Where the symbols take the items:
J349 i J953
J349 n J863
J243 o J550
J243 i J868
J243 n J390
J243 a J53
J870 o J265
J870 i J155
J870 n J93
J870 a J256
J868 o J622
J868 i J53
J868 n J243
J868 a J959
J947 o J212
J947 i J592
J947 n J558
J947 a J920
J451 o J672
J451 i J93
J451 n J792
J451 a J870
J558 o J913
J558 i J947
J558 n J393
J558 a J592
J702 o J868
J702 i J814
J702 n J100
J702 a J460
J809 i J163
J809 n J727
J809 a J863
J904 o J765
J904 i J829
J904 n J505
J904 a J543
J624 o J102
J624 i J960
J624 n J959
J624 a J428
J99 o J256
J99 i J329
J99 n J132
J99 a J792
J478 o J892
J478 i J946
J478 n J572
J478 a J316
J821 o J500
J821 i J913
J821 n J976
J821 a J212
J727 i J809
J727 n J102
J727 a J163
J316 o J390
J316 i J100
J316 n J946
J316 a J702
J393 o J821
J393 i J558
J393 n J767
J393 a J947
J100 o J243
J100 i J702
J100 n J316
J100 a J814
J553 o J93
J553 i J820
J553 n J405
J553 a J132
J791 o J527
J791 i J387
J791 n J95
J791 a J226
J505 o J205
J505 i J904
J505 n J919
J505 a J829
J829 o J164
J829 i J543
J829 n J904
J829 a J706
J164 o J814
J164 i J572
J164 n J765
J164 a J478
J927 o J311
J927 i J977
J927 n J726
J927 a J640
J53 o J313
J53 i J959
J53 n J868
J53 a J624
J663 o J498
J663 i J859
J663 n J731
J663 a J311
J944 o J755
J944 i J95
J944 n J265
J944 a J791
J892 o J624
J892 i J379
J892 n J460
J892 a J390
J953 n J349
J521 o J919
J521 i J527
J521 n J755
J521 a J462
J946 o J379
J946 i J316
J946 n J478
J946 a J100
J820 o J870
J820 i J132
J820 n J553
J820 a J99
J313 o J349
J313 i J217
J313 n J622
J313 a J102
J550 o J163
J550 i J622
J550 n J428
J550 a J313
J390 o J428
J390 i J243
J390 n J379
J390 a J868
J706 o J478
J706 i J962
J706 n J543
J706 a J925
J405 o J451
J405 i J553
J405 n J996
J405 a J820
J925 o J316
J925 i J205
J925 n J962
J925 a J765
J726 o J859
J726 i J927
J726 n J212
J726 a J977
J527 o J505
J527 i J462
J527 n J521
J527 a J423
J387 o J462
J387 i J226
J387 n J791
J387 a J710
J462 o J904
J462 i J423
J462 n J527
J462 a J441
J102 i J727
J102 n J217
J102 a J809
J217 o J953
J217 i J102
J217 n J313
J217 a J727
J919 o J925
J919 i J505
J919 n J665
J919 a J904
J859 o J996
J859 i J311
J859 n J663
J859 a J756
J212 o J663
J212 i J726
J212 n J913
J212 a J927
J914 o J710
J914 i J265
J914 n J672
J914 a J944
J395 o J475
J395 i J755
J395 n J710
J395 a J521
J498 o J329
J498 i J996
J498 n J381
J498 a J405
J572 o J460
J572 i J478
J572 n J164
J572 a J946
J27 o J387
J27 i J672
J27 n J918
J27 a J914
J976 o J640
J976 i J821
J976 n J258
J976 a J913
J767 o J976
J767 i J393
J767 a J558
J132 o J155
J132 i J99
J132 n J820
J132 a J329
J622 o J863
J622 i J313
J622 n J550
J622 a J217
J863 i J349
J863 n J163
J863 a J953
J155 o J944
J155 i J256
J155 n J870
J155 a J918
J962 o J946
J962 i J925
J962 n J706
J962 a J205
J920 o J927
J920 i J258
J920 n J592
J920 a J976
J960 o J727
J960 i J428
J960 n J624
J960 a J550
J423 o J829
J423 i J441
J423 n J462
J423 a J475
J765 o J702
J765 i J164
J765 n J205
J765 a J572
J265 o J395
J265 i J944
J265 n J914
J265 a J95
J814 o J53
J814 i J460
J814 n J702
J814 a J892
J441 o J543
J441 i J475
J441 n J423
J441 a J665
J311 o J405
J311 i J756
J311 n J859
J311 a J210
J460 o J959
J460 i J892
J460 n J814
J460 a J379
J918 o J791
J918 i J27
J918 n J256
J918 a J672
J543 o J572
J543 i J706
J543 n J829
J543 a J962
J93 o J914
J93 i J870
J93 n J451
J93 a J155
J258 o J977
J258 i J976
J258 n J920
J258 a J821
J665 o J962
J665 i J919
J665 n J475
J665 a J505
J756 o J553
J756 i J210
J756 n J311
J756 a J591
J710 o J441
J710 i J395
J710 n J226
J710 a J755
J95 o J521
J95 i J791
J95 n J944
J95 a J387
J913 o J731
J913 i J212
J913 n J821
J913 a J726
J672 o J226
J672 i J914
J672 n J27
J672 a J265
J256 o J95
J256 i J918
J256 n J155
J256 a J27
J381 o J99
J381 i J498
J381 n J591
J381 a J996
J210 o J820
J210 i J591
J210 n J756
J210 a J381
J205 o J100
J205 i J765
J205 n J925
J205 a J164
J592 o J726
J592 i J920
J592 n J947
J592 a J258
J163 i J863
J163 n J809
J163 a J349
J640 o J210
J640 i J500
J640 n J977
J640 a J731
J500 o J591
J500 i J731
J500 n J640
J500 a J663
J428 o J809
J428 i J550
J428 n J960
J428 a J622
J977 o J756
J977 i J640
J977 n J927
J977 a J500
J959 o J217
J959 i J624
J959 n J53
J959 a J960
J475 o J706
J475 i J665
J475 n J441
J475 a J919
J591 o J132
J591 i J381
J591 n J210
J591 a J498
J996 o J792
J996 i J405
J996 n J498
J996 a J553
J226 o J423
J226 i J710
J226 n J387
J226 a J395
J755 o J665
J755 i J521
J755 n J395
J755 a J527
J731 o J381
J731 i J663
J731 n J500
J731 a J859
J329 o J918
J329 i J792
J329 n J99
J329 a J451
J379 o J960
J379 i J390
J379 n J892
J379 a J243
J792 o J27
J792 i J451
J792 n J329
J792 a J93

In the rows, 60 means zero.

The rows follow the links: the fewer symbols apart two items are, the more alike their rows tend to be.

Row, then item:
[  42   77   38   49   86   16   37   61   31   63   77   45   86   61   46    4  108    4   25   30   72   87   67   53   44   88   65   48   46   92   31   68   58   37   87   22   68   30   76   37   30   59   48   51   75   38   50   42   66   38   15   74   47   84   43   64   94  105   55   57   43]; item J500
[  46   77   40   48   87   17   44   59   25   61   79   46   79   68   51    2  112    7   23   34   71   83   65   52   42   89   66   51   41   89   31   67   55   36   90   15   71   33   74   34   24   52   50   53   71   33   56   46   61   36   14   67   46   82   41   64   89  102   58   58   46]; item J212
[  77   44   82   72   34  104   81   60   93   58   42   76   38   57   72  117   12  117   97   90   49   35   56   68   77   32   56   71   77   30   91   54   65   84   32  101   52   91   46   86   94   65   73   68   48   85   68   76   56   84  107   51   73   37   79   58   29   18   64   64   76]; item J572
[  83   43   83   70   38  103   95   57   78   52   47   77   26   71   84  110   21  118   87   94   47   28   52   67   72   37   59   75   67   25   89   52   56   80   40   83   56   97   44   75   82   47   78   70   37   78   84   88   47   79  101   37   69   36   74   57   18   16   71   65   85]; item J379
[  34   75   39   54   74   27   10   68   70   77   64   46  105   29   24   33   77   11   53   30   75   98   70   57   61   73   56   40   72   95   40   68   77   53   66   71   60   19   77   67   62   99   40   50   95   58   20   25   85   53   38  102   60   81   53   63  110   99   42   54   32]; item J870
[  36   72   45   60   65   39    7   71   88   80   57   49  105   19   22   54   57   26   70   38   73   97   72   59   70   62   52   40   82   88   50   67   83   64   52   94   54   23   74   82   78  109   40   50   97   68   14   23   89   63   53  105   66   75   61   63  110   89   41   55   32]; item J914
[  85   43   83   69   40  102  101   55   70   49   49   77   22   78   88  105   26  117   82   93   46   25   52   67   67   38   61   79   61   24   88   52   53   76   45   74   57  100   43   68   75   39   80   71   33   74   90   91   43   77   97   30   67   37   73   57   15   16   74   67   87]; item J959
[  41   77   37   49   86   16   33   63   35   65   77   44   89   58   43    5  106    3   28   30   74   90   68   53   45   87   64   47   49   94   30   68   59   38   85   27   67   26   76   41   33   65   46   51   79   39   46   39   69   38   16   77   49   85   44   63   98  106   53   56   40]; item J859
[  79   42   83   72   34  105   84   60   91   58   43   76   37   58   74  118   12  116   95   90   49   34   54   68   76   31   56   73   76   30   90   53   64   84   33  100   51   91   46   85   93   63   73   69   46   84   70   78   56   82  105   49   73   37   78   57   28   17   66   64   78]; item J478
[  82   43   84   71   36  106   91   58   82   54   45   76   30   67   81  113   17  119   90   92   47   29   53   68   72   34   59   75   69   26   90   52   58   81   37   89   54   96   45   78   86   52   76   70   40   81   78   84   51   81  103   40   71   37   76   57   21   16   69   64   82]; item J814
[  80   44   83   71   36  105   89   59   86   56   44   75   32   64   78  115   15  119   92   92   47   31   54   68   75   33   58   74   72   27   90   53   60   83   36   93   54   95   44   81   88   56   76   69   42   83   76   81   53   82  105   44   72   36   77   56   23   16   66   65   81]; item J100
[  84   43   85   69   40  101  102   55   69   49   50   77   22   80   89  105   27  117   81   92   47   24   52   67   67   40   62   79   61   24   88   52   51   75   45   71   58  101   42   66   74   38   79   71   33   73   90   92   43   75   95   30   66   36   74   57   14   16   74   66   87]; item J624
[  86   42   82   69   41  101  104   54   66   48   51   77   21   81   90  101   29  116   78   92   45   24   51   66   65   42   62   80   58   24   87   52   50   75   47   68   58  101   43   65   72   35   80   71   31   71   93   93   41   75   95   28   67   37   72   58   13   16   76   66   88]; item J428
[  41   78   39   50   87   16   36   61   32   64   77   45   85   60   45    5  109    3   27   30   72   89   66   52   44   88   64   48   47   93   31   67   59   38   87   24   68   28   76   38   30   61   47   52   77   37   48   41   66   39   15   74   48   83   42   64   96  104   55   57   42]; item J731
[  48   76   41   48   87   19   49   58   21   58   81   47   75   72   54    1  114    9   22   34   70   79   64   53   41   90   66   54   39   87   32   66   52   34   92   11   71   36   73   31   23   46   53   54   67   33   62   50   58   35   14   62   46   81   41   62   83  100   60   58   49]; item J258
[  58   53   70   71   39   86   39   68  112   73   40   66   72   26   42  112   10   88  102   70   59   63   64   67   86   34   49   55   92   51   81   59   82   86   28  126   46   61   57  100  105  101   55   61   75   91   32   48   79   84   98   86   78   50   78   60   67   40   48   59   54]; item J441
[  40   67   52   64   55   51   11   71  101   81   50   53  101   16   23   72   41   42   83   45   70   90   71   61   76   53   50   41   89   81   58   66   86   71   43  110   51   30   70   93   90  114   43   53   94   77   13   25   90   70   66  107   71   69   67   62  102   77   39   56   36]; item J791
[  35   73   43   59   67   34    7   71   82   79   59   48  106   23   22   47   65   21   64   33   73   99   72   58   69   66   53   39   79   92   46   69   82   60   57   86   55   22   75   77   74  106   39   50   96   64   16   22   89   59   47  105   63   78   59   63  110   93   40   55   31]; item J27
[  46   60   59   67   47   67   19   72  109   80   44   59   92   16   29   91   26   60   92   55   66   81   67   63   82   43   50   46   93   69   68   64   87   77   34  121   49   42   66   98  100  114   47   55   89   84   18   33   87   77   82  101   74   61   73   61   89   61   41   58   41]; item J395
[  37   70   49   61   60   46    8   71   95   81   54   50  104   18   21   64   50   34   76   41   72   94   70   60   75   59   51   40   85   85   53   66   85   67   47  102   53   27   73   87   84  113   40   51   96   71   14   24   91   67   60  108   68   74   64   62  105   82   39   55   33]; item J944
[  86   45   81   65   47   95  111   53   52   44   57   75   15   91   97   88   42  110   68   91   46   22   50   65   59   47   65   81   50   25   82   52   44   69   56   51   62  102   44   54   60   24   82   72   28   66  100   96   36   68   85   20   61   40   67   58   11   21   78   66   90]; item J349
[  70   46   79   73   34   99   63   64  105   66   40   73   53   42   60  120    6  108  102   83   53   46   58   68   83   30   53   65   85   37   87   56   72   87   28  116   49   79   49   94  102   83   65   66   59   90   52   65   68   86  106   67   76   42   81   58   44   25   58   63   67]; item J543
[  44   78   39   48   87   17   42   60   28   62   79   46   81   66   48    2  111    5   24   31   72   86   65   51   43   89   67   51   43   91   30   67   56   36   89   18   69   32   75   36   27   55   49   53   73   35   54   45   63   37   15   68   48   84   42   62   91  104   56   57   45]; item J927

Each walk starts at a row. The symbols on each line, taken left to right, move it on to the next item.
Answer with the item's row; about right is enough.
---
[  50   57   62   69   43   74   25   71  112   78   43   61   85   19   33   99   20   71   96   61   64   75   67   65   83   41   48   49   94   63   73   62   86   81   32  123   47   48   62   99  102  110   49   58   84   87   22   36   85   80   89   97   76   57   75   61   82   54   43   58   44]
n o o a	[  73   43   81   73   33  103   74   61   98   62   41   74   44   51   66  121    8  114   98   88   51   40   56   69   80   32   55   69   81   32   90   54   68   86   31  108   50   85   48   90   97   72   70   67   52   88   61   73   60   85  107   57   74   39   80   58   34   20   62   64   74]
o i a i a i	[  83   41   83   71   38  103   99   57   74   51   48   78   25   74   86  108   22  118   85   93   47   27   52   68   70   37   60   77   65   26   89   53   55   78   41   79   56   99   43   71   79   44   78   71   35   77   84   89   46   78  100   34   69   36   74   58   17   15   72   65   85]
---
[  55   55   66   70   40   81   32   69  113   76   41   64   80   22   38  106   13   80   99   66   61   69   65   66   85   36   49   51   94   57   76   60   85   84   29  126   48   54   60  102  105  107   53   58   80   90   27   42   83   83   93   92   77   53   78   58   74   47   46   59   50]
o a o o	[  83   44   84   71   35  104   93   58   81   53   45   76   28   69   83  112   17  118   89   92   47   29   52   69   73   35   58   75   68   26   89   53   58   81   39   87   55   97   44   76   84   50   76   70   41   81   80   85   49   80  102   39   71   35   76   57   19   16   69   65   83]
a o n n a	[  85   43   84   69   41  102  103   55   67   49   50   76   21   81   90  103   29  117   79   94   46   24   51   67   66   41   61   79   59   25   87   52   51   75   46   70   59  102   44   66   72   36   80   71   32   72   92   92   42   75   96   29   67   37   72   58   14   17   74   66   87]
---
[  36   72   44   58   66   37    7   70   86   80   58   48  105   20   21   51   61   23   67   36   74   97   71   58   69   64   53   39   81   91   48   67   82   62   53   90   54   21   75   80   75  108   39   50   97   67   15   22   88   62   50  107   65   77   61   63  109   91   40   55   31]
i o a o i n	[  62   51   73   72   35   91   46   67  111   71   39   68   66   31   47  116    7   94  103   75   58   58   62   67   85   32   50   57   92   46   83   59   80   87   26  124   47   66   55  100  105   96   60   62   70   91   38   53   75   85  102   80   78   46   80   58   60   35   51   61   59]
o i a i a i	[  78   43   83   72   35  104   84   59   90   58   43   76   35   60   77  117   13  117   94   90   49   32   54   68   76   33   58   74   74   28   91   53   62   84   33   98   52   92   46   83   90   61   74   70   45   84   72   78   54   84  105   47   72   37   78   57   26   17   66   64   78]
---
[  73   46   81   73   33  102   72   62  101   62   41   75   46   48   67  119    7  113  100   86   51   41   57   68   81   31   53   68   82   33   90   54   69   87   29  111   50   85   48   91   98   75   68   68   53   88   59   70   63   85  107   60   75   39   80   59   37   21   61   63   72]
i a a n n	[  77   44   81   72   33  104   79   61   95   60   41   75   41   55   71  118   10  115   97   89   50   37   55   69   79   30   55   70   78   30   90   54   66   84   32  104   52   89   45   87   94   67   72   68   49   86   67   76   58   84  107   53   74   39   80   57   31   18   63   63   76]
n a n o o	[  85   43   84   70   38  102  101   55   71   50   48   77   22   76   88  106   24  117   83   93   47   26   52   67   68   40   61   79   62   25   89   53   53   78   44   75   57  100   43   69   77   41   78   71   34   76   88   90   45   77   98   32   68   36   74   57   15   15   73   65   86]
---
[  65   50   75   72   34   95   53   66  109   69   40   69   61   35   53  118    6  100  102   79   55   53   61   68   85   31   51   60   89   42   86   57   77   87   26  121   48   73   53   98  105   90   62   63   67   91   44   57   72   85  104   74   77   43   80   58   53   30   53   60   63]
a i a	[  73   46   80   72   33  102   69   63  102   63   40   74   48   47   64  120    7  111  102   85   51   42   58   67   82   31   53   66   82   34   89   55   70   86   30  112   49   83   48   92   99   78   67   67   54   89   57   68   64   85  107   61   75   39   80   57   39   22   60   62   71]
a i a a i	[  79   43   82   72   35  105   86   59   89   55   44   77   33   63   78  116   12  118   94   92   48   32   54   67   76   34   57   73   74   27   91   53   61   83   35   95   53   94   45   82   90   58   73   70   44   84   75   81   54   83  105   46   73   36   78   59   25   17   67   65   79]
---
[  66   48   77   73   33   97   56   65  107   68   39   71   58   37   56  119    6  103  103   81   54   51   60   68   84   31   52   62   87   41   87   56   76   88   27  120   49   74   51   97  103   87   63   65   64   91   47   59   70   86  105   71   77   43   80   59   50   29   54   62   64]
i i i	[  71   45   78   72   33   99   67   64  103   64   40   73   50   44   61  120    6  109  101   85   52   44   58   68   83   31   52   66   84   37   88   55   72   87   28  115   50   81   49   94  101   80   67   66   56   90   55   67   65   86  106   64   75   39   79   58   41   23   58   62   68]
o n o a n	[  83   42   84   71   37  103   94   57   78   53   46   77   27   69   82  111   19  119   88   93   47   28   52   67   72   36   59   76   67   25   91   53   57   80   40   85   56   98   43   75   84   48   76   70   39   80   81   86   49   79  102   38   69   36   77   57   19   15   70   65   84]
---
[  44   63   57   66   49   63   16   71  108   80   45   57   94   17   27   86   30   57   90   53   68   84   68   63   81   46   48   45   93   72   65   65   87   75   36  119   48   38   67   97   98  114   46   55   91   83   17   29   89   76   79  104   73   63   72   61   93   64   41   56   39]
i o a	[  64   49   73   72   34   93   50   66  110   70   39   70   63   33   51  117    8   98  103   77   56   56   61   68   84   31   51   59   91   44   85   58   78   87   26  123   48   69   55   98  105   93   61   63   68   92   42   55   73   86  104   78   77   46   81   59   56   33   53   60   60]
n i o a	[  75   44   80   73   33  103   76   62   96   60   41   74   42   53   69  120    9  114   98   89   50   38   56   69   80   31   54   69   79   31   90   55   67   85   31  106   51   88   48   87   96   69   70   68   50   87   64   73   60   84  106   55   75   38   80   59   33   19   62   64   74]
---
[  43   64   56   65   51   60   14   71  105   81   47   55   96   16   24   82   34   51   87   50   68   86   69   62   80   49   49   44   91   75   64   65   87   76   39  116   50   35   67   95   95  113   45   53   92   80   15   28   90   74   74  106   73   66   70   61   96   70   40   56   38]
n n a n i n	[  42   66   53   64   53   56   12   72  103   79   49   54   99   16   23   78   37   46   85   48   69   88   70   61   79   51   49   43   91   78   60   65   86   73   41  113   50   33   69   93   92  114   43   54   94   79   15   27   90   72   71  105   72   67   69   61   99   73   41   56   36]
a n o	[  57   55   68   71   39   83   36   69  114   75   40   64   76   25   40  109   12   84  101   68   59   66   64   67   86   36   49   54   94   55   78   60   82   85   28  126   47   56   57  100  105  105   55   60   76   90   30   44   81   84   97   90   77   51   78   59   71   43   48   59   52]
